Below is a small trained network, with its code and all its weights. Each question gives an input and a class and asks what happens when units are switched off, that is, made to give their printed mean instead of their output.

import numpy as np


def w(rows, s, z=0):
    codes = np.array(rows[::2]) - 128.0
    scale = np.full(codes.shape[1], s)
    scale[-1] = z or s
    return codes * scale


def f(y):
    return y / 2 * (1 + np.tanh(0.7978845608 * (y + 0.044715 * y**3)))


def log_softmax(a):
    a = a - a.max(-1, keepdims=True)
    return a - np.log(np.exp(a).sum(-1, keepdims=True))


def net(x, mask):
    res = np.array(x, float).reshape(1, 8) / 4 @ E
    y = f(res @ A[0][:, :-1].T + A[0][:, -1])
    res = res + np.where(mask, y, B[0][:, -1]) @ B[0][:, :-1]
    return log_softmax(res[-1] @ U[:, :-1].T + U[:, -1])


A, B = {}, {}
E = w([
[129,131,123,130,129,129,131,129,129,127,131,130],'x0',
[127,125,127,125,130,130,130,127,124,128,128,128],'x1',
[132,137,76,132,32,129,162,65,97,133,118,131],'x2',
[130,100,80,131,116,97,154,168,144,131,21,130],'x3',
[128,127,122,125,131,129,129,129,126,130,131,125],'x4',
[126,128,124,125,125,128,128,134,127,125,132,129],'x5',
[6,119,139,126,143,135,174,106,181,127,144,127],'x6',
[127,128,125,130,128,128,126,129,130,130,129,130],'x7',
],0.021)
A[0] = w([
[100,162,130,155,121,118,161,124,146,122,111,136,54],'n0',
[88,94,101,135,106,155,124,140,129,112,127,104,66],'n1',
[140,81,110,112,128,95,130,134,157,114,123,131,68],'n2',
[124,167,165,117,117,156,147,133,107,124,91,101,120],'n3',
[128,133,134,120,125,111,121,143,128,137,127,126,100],'n4',
[148,106,172,121,225,118,84,226,156,96,107,122,189],'n5',
[164,107,49,146,65,99,156,117,70,121,56,140,99],'n6',
[49,172,243,123,251,175,94,111,157,94,204,129,151],'n7',
[89,137,121,121,120,121,169,127,164,120,117,135,141],'n8',
[96,131,126,118,139,147,109,131,139,98,144,160,77],'n9',
[128,107,132,144,111,92,134,143,148,152,146,107,105],'n10',
[170,196,171,133,99,167,99,29,76,107,240,106,79],'n11',
[97,142,105,128,67,138,162,54,95,108,156,153,29],'n12',
[152,170,127,123,114,176,87,76,96,121,178,151,34],'n13',
[121,75,107,114,130,67,96,112,131,161,159,148,121],'n14',
[80,117,113,144,140,107,166,220,177,143,23,139,3],'n15',
[165,115,162,124,220,116,72,254,180,109,89,104,80],'n16',
[149,189,160,116,106,185,82,61,75,133,233,118,171],'n17',
[100,158,96,115,71,145,159,46,123,138,171,136,90],'n18',
[100,172,104,159,73,169,142,80,125,126,148,102,33],'n19',
[171,149,115,85,115,193,116,64,68,105,58,88,81],'n20',
[115,122,121,127,107,106,128,133,119,156,154,153,102],'n21',
[79,131,148,104,156,188,123,81,182,141,199,98,113],'n22',
[222,158,154,134,157,108,76,127,101,113,145,108,46],'n23',
[141,102,126,101,127,119,140,123,138,128,141,135,125],'n24',
[130,113,134,109,144,108,132,108,116,136,130,122,134],'n25',
[5,115,104,127,127,131,197,85,169,115,101,121,75],'n26',
[153,151,145,171,129,109,158,108,138,129,112,151,119],'n27',
[204,148,91,137,91,93,106,134,97,125,34,143,109],'n28',
[208,136,137,131,128,115,60,161,64,130,135,136,215],'n29',
[116,119,122,107,119,162,113,140,117,125,123,117,127],'n30',
[218,171,149,138,127,150,16,196,41,138,147,150,81],'n31',
[88,100,177,110,187,100,128,135,157,118,143,107,104],'n32',
[51,124,104,130,90,135,190,115,192,130,112,125,22],'n33',
[148,98,147,125,204,104,67,186,144,122,92,144,51],'n34',
],0.0097,0.02)
B[0] = w([
[137,147,131,106,113,114,125,115,103,150,116,120,130],'n0',
[110,155,112,137,122,136,137,109,137,160,114,140,130],'n1',
[131,156,123,103,159,121,128,132,121,133,142,165,127],'n2',
[138,102,113,151,148,136,111,139,100,129,124,141,126],'n3',
[121,128,117,127,119,122,128,115,141,111,127,126,123],'n4',
[90,30,190,115,209,86,117,17,205,143,159,118,227],'n5',
[139,218,80,151,30,173,120,205,96,131,118,117,189],'n6',
[172,171,84,188,58,104,30,221,148,171,254,153,255],'n7',
[152,113,156,118,159,85,103,94,128,158,124,125,169],'n8',
[147,147,140,153,129,130,143,143,114,116,131,125,132],'n9',
[149,117,143,114,147,128,120,144,122,154,115,127,124],'n10',
[126,133,72,78,121,196,246,71,48,105,14,94,213],'n11',
[121,51,193,147,220,66,87,76,210,134,176,193,158],'n12',
[108,208,34,105,64,217,201,142,20,117,57,91,153],'n13',
[120,124,134,131,109,134,164,135,144,114,137,152,126],'n14',
[117,39,227,114,245,58,72,16,212,113,193,150,165],'n15',
[115,162,82,63,115,178,251,52,29,80,22,89,196],'n16',
[85,54,181,92,215,80,146,43,191,96,120,127,237],'n17',
[129,107,165,123,179,99,132,70,159,128,102,108,181],'n18',
[130,88,170,127,185,85,89,91,171,143,166,169,146],'n19',
[147,176,80,156,58,130,124,188,115,134,151,129,156],'n20',
[147,103,123,95,128,142,109,120,134,139,120,137,127],'n21',
[171,148,147,156,102,108,59,194,142,158,185,144,188],'n22',
[138,75,189,139,180,70,115,87,211,160,187,173,161],'n23',
[148,148,140,133,116,137,133,111,123,130,141,113,127],'n24',
[148,108,120,127,137,126,130,151,144,117,120,143,131],'n25',
[125,99,154,69,178,169,199,21,104,76,85,101,202],'n26',
[109,143,146,127,129,132,130,142,112,133,129,124,129],'n27',
[132,206,59,146,39,176,97,194,118,154,134,139,184],'n28',
[133,166,92,117,83,165,181,142,55,119,37,129,221],'n29',
[117,137,124,136,121,127,119,113,125,146,130,128,128],'n30',
[63,38,213,132,244,60,91,30,226,124,174,128,196],'n31',
[165,140,108,172,109,149,101,178,128,143,190,167,170],'n32',
[149,138,93,91,124,170,202,98,17,104,15,107,162],'n33',
[160,217,81,110,81,195,198,100,37,98,52,136,160],'n34',
],0.0084,0.027)
U = w([
[100,89,154,116,180,100,124,48,176,123,204,145,254],'0',
[106,148,95,105,100,161,195,71,74,113,29,136,56],'1',
[124,193,89,168,33,136,62,255,127,153,243,157,109],'2',
],0.0087,0.0011)

Each question gives the input, the list of numbers given to net, and the class t.
The units are the neurons (one row each of A and B). Each row of codes is followed by its name. A weight is (code - 128) times the scale printed after its matrix; where a second scale follows, it is the last column's (A, B and U).
mask holds one flag per neuron, in row order. A switched-off neuron (its flag False) gives its mean, the last column of its row in B, instead of its output. The means were averaged over made-up inputs and are rounded, as every weight is.
A unit's drop is (log p(t) with every unit on - log p(t) with that unit switched off) / (log p(t) with every unit on - log p(t) with every unit switched off).
The circuit of an input: a set's keep is (log p(t) with only the set's units on - log p(t) with every unit switched off) / (log p(t) with every unit on - log p(t) with every unit switched off). Starting from the 12 units with the biggest drops (on a tie, the unit counted first), units are removed one at a time, each time the one whose removal leaves the highest keep (on an exact tie, the one counted first), for as long as the keep stays at least 0.8.
units of the circuit, in order: the units of the circuit, biggest drop first
k most important neurons: the k neurons with the biggest drops, biggest first
drop when u is switched off: that unit's drop, to one decimal
input [3,-6,-1,5,7,8,4,-6], class 0: units of the circuit, in order => n15
input [-3,1,4,-8,6,5,0,-7], class 1: 4 most important neurons => n11; n13; n5; n31
input [-1,1,0,5,1,-8,4,5], class 0: 3 most important neurons => n15; n11; n29
input [3,-2,2,-8,6,6,-4,2], class 1: 3 most important neurons => n11; n13; n29
input [5,7,0,8,6,8,5,8], class 0: 3 most important neurons => n15; n11; n29
input [4,-8,2,-7,-5,8,-3,3], class 1: 4 most important neurons => n11; n13; n5; n29
input [2,-6,3,-8,5,-4,-5,6], class 1: 2 most important neurons => n11; n13
input [1,2,6,-2,3,1,2,8], class 0: 3 most important neurons => n29; n12; n16
input [8,7,1,-7,4,5,0,0], class 1: 3 most important neurons => n11; n5; n13
input [-5,-2,-5,-7,4,-3,1,-3], class 2: 2 most important neurons => n7; n22
input [2,7,3,6,8,6,0,-6], class 2: 2 most important neurons => n11; n16
input [8,6,3,1,-6,-4,-3,5], class 2: 3 most important neurons => n11; n16; n26
input [6,0,0,-6,0,1,5,-2], class 2: 4 most important neurons => n7; n5; n22; n31
input [2,-5,-2,-8,-8,7,8,4], class 2: units of the circuit, in order => n7
input [-1,-1,0,8,-4,5,7,-7], class 0: 4 most important neurons => n15; n11; n29; n16
input [-1,5,-8,1,-1,-1,-2,5], class 1: 2 most important neurons => n16; n34
input [2,-6,-4,0,6,7,5,0], class 2: 3 most important neurons => n7; n17; n31
input [7,4,2,-6,-3,-6,-4,-8], class 1: drop when n11 is switched off => 2.1
input [3,0,0,7,-2,8,5,-6], class 0: drop when n29 is switched off => 0.8
input [-2,-7,1,-2,0,0,-3,-7], class 1: drop when n5 is switched off => 1.2
input [5,-4,0,8,-4,-3,2,3], class 0: drop when n34 is switched off => 0.3
